[[ -4  14]
 [-36 -10]
 [ -5  30]
 [-18 -11]
 [-30  62]
 [ -4  -9]
 [-12   4]
 [-26  28]
 [ -8   9]]
|
[[-30  62]
 [ -5  30]
 [-26  28]
 [ -4  14]
 [ -8   9]
 [-12   4]
 [ -4  -9]
 [-36 -10]
 [-18 -11]]

[[-27  43  34 -26  -8  23]
 [-41   9  -1 -45   8   6]
 [-28  -7 -15 -21   9 -16]
 [  3 -55 -35   3  15 -24]
 [ -5 -41 -25  -1   6 -17]]
|
[[-27  43  34 -26  -8  23]
 [-41   9  -1 -45   8   6]
 [-28  -7 -15 -21   9 -16]
 [ -5 -41 -25  -1   6 -17]
 [  3 -55 -35   3  15 -24]]

[[  7   2 -36  32 -22  -1   3 -19 -31]
 [-35  33  41 -17  45 -17 -24 -71 -75]
 [  0 -11 -25   5 -22  11  26 -40 -59]
 [ 36  18   4  30   5 -27 -43  32  49]
 [ -2  -2 -22   1 -32  14  22 -42 -52]
 [-43 -49 -49 -58 -55  54  33  28  35]]
|
[[-35  33  41 -17  45 -17 -24 -71 -75]
 [ 36  18   4  30   5 -27 -43  32  49]
 [  7   2 -36  32 -22  -1   3 -19 -31]
 [ -2  -2 -22   1 -32  14  22 -42 -52]
 [  0 -11 -25   5 -22  11  26 -40 -59]
 [-43 -49 -49 -58 -55  54  33  28  35]]

[[ 70 -37  -1]
 [  6   1  32]
 [ 63 -40   3]
 [ 70 -42  -1]
 [  3   5  27]
 [  1  11  26]
 [ 66 -38  -2]
 [ 12   8  28]
 [  4  10  32]
 [ 68 -41  -3]
 [ 70 -44  -1]]
|
[[  1  11  26]
 [  4  10  32]
 [ 12   8  28]
 [  3   5  27]
 [  6   1  32]
 [ 70 -37  -1]
 [ 66 -38  -2]
 [ 63 -40   3]
 [ 68 -41  -3]
 [ 70 -42  -1]
 [ 70 -44  -1]]

[[ 30 -15 -73]
 [-30 -74  -1]
 [ 32  60   3]]
|
[[ 32  60   3]
 [ 30 -15 -73]
 [-30 -74  -1]]

[[ -3 -14  -2  38 -43  38 -23  -4   6  -5]
 [  3  -9  15  51 -34  56 -33 -11   9 -25]
 [-26   9 -11  31 -48  36 -30  16 -11 -14]
 [  2  19   6  -6  27  -4   7   4  -9 -18]
 [-16  34  -2   0  11   0  -2  23 -22 -27]
 [-13  28  -6  -7  10  -8   2  16 -19 -14]
 [ -3   8  12  38 -15  44 -23  -3  -1 -24]
 [-28  40  -3  10  -1  12  -8  23 -25 -30]]
|
[[-28  40  -3  10  -1  12  -8  23 -25 -30]
 [-16  34  -2   0  11   0  -2  23 -22 -27]
 [-13  28  -6  -7  10  -8   2  16 -19 -14]
 [  2  19   6  -6  27  -4   7   4  -9 -18]
 [-26   9 -11  31 -48  36 -30  16 -11 -14]
 [ -3   8  12  38 -15  44 -23  -3  -1 -24]
 [  3  -9  15  51 -34  56 -33 -11   9 -25]
 [ -3 -14  -2  38 -43  38 -23  -4   6  -5]]
---
[[-35 -71 -26]
 [ 26 -28 -39]
 [ 22  66  32]
 [ 74  42 -18]
 [ 45 -10 -37]]
|
[[-35 -71]
 [ 26 -28]]

[[ 71 -16  47   0]
 [ 57 -15  38   3]]
|
[[ 71 -16]
 [ 57 -15]]

[[-17  -5   6]
 [-60 -26  12]]
|
[[-17  -5]
 [-60 -26]]

[[-61 -54]
 [-43 -53]
 [ 35  42]]
|
[[-61 -54]
 [-43 -53]]

[[-74 -13  -9]
 [-55 -43 -46]
 [-53 -39 -40]]
|
[[-74 -13]
 [-55 -43]]

[[ -9 -29  40]
 [ 21 -27  63]
 [ -2  35 -69]]
|
[[ -9 -29]
 [ 21 -27]]

[[ -4  30 -12  -9]
 [ -4 -35 -12 -59]
 [ -3  23 -12  -9]
 [ -4 -26 -12 -63]
 [ -4 -26 -17  -9]]
|
[[ -4  30]
 [ -4 -35]]

[[ 15   5]
 [ 36  32]
 [-59 -53]
 [ 30  16]
 [ 25  19]]
|
[[15  5]
 [36 32]]
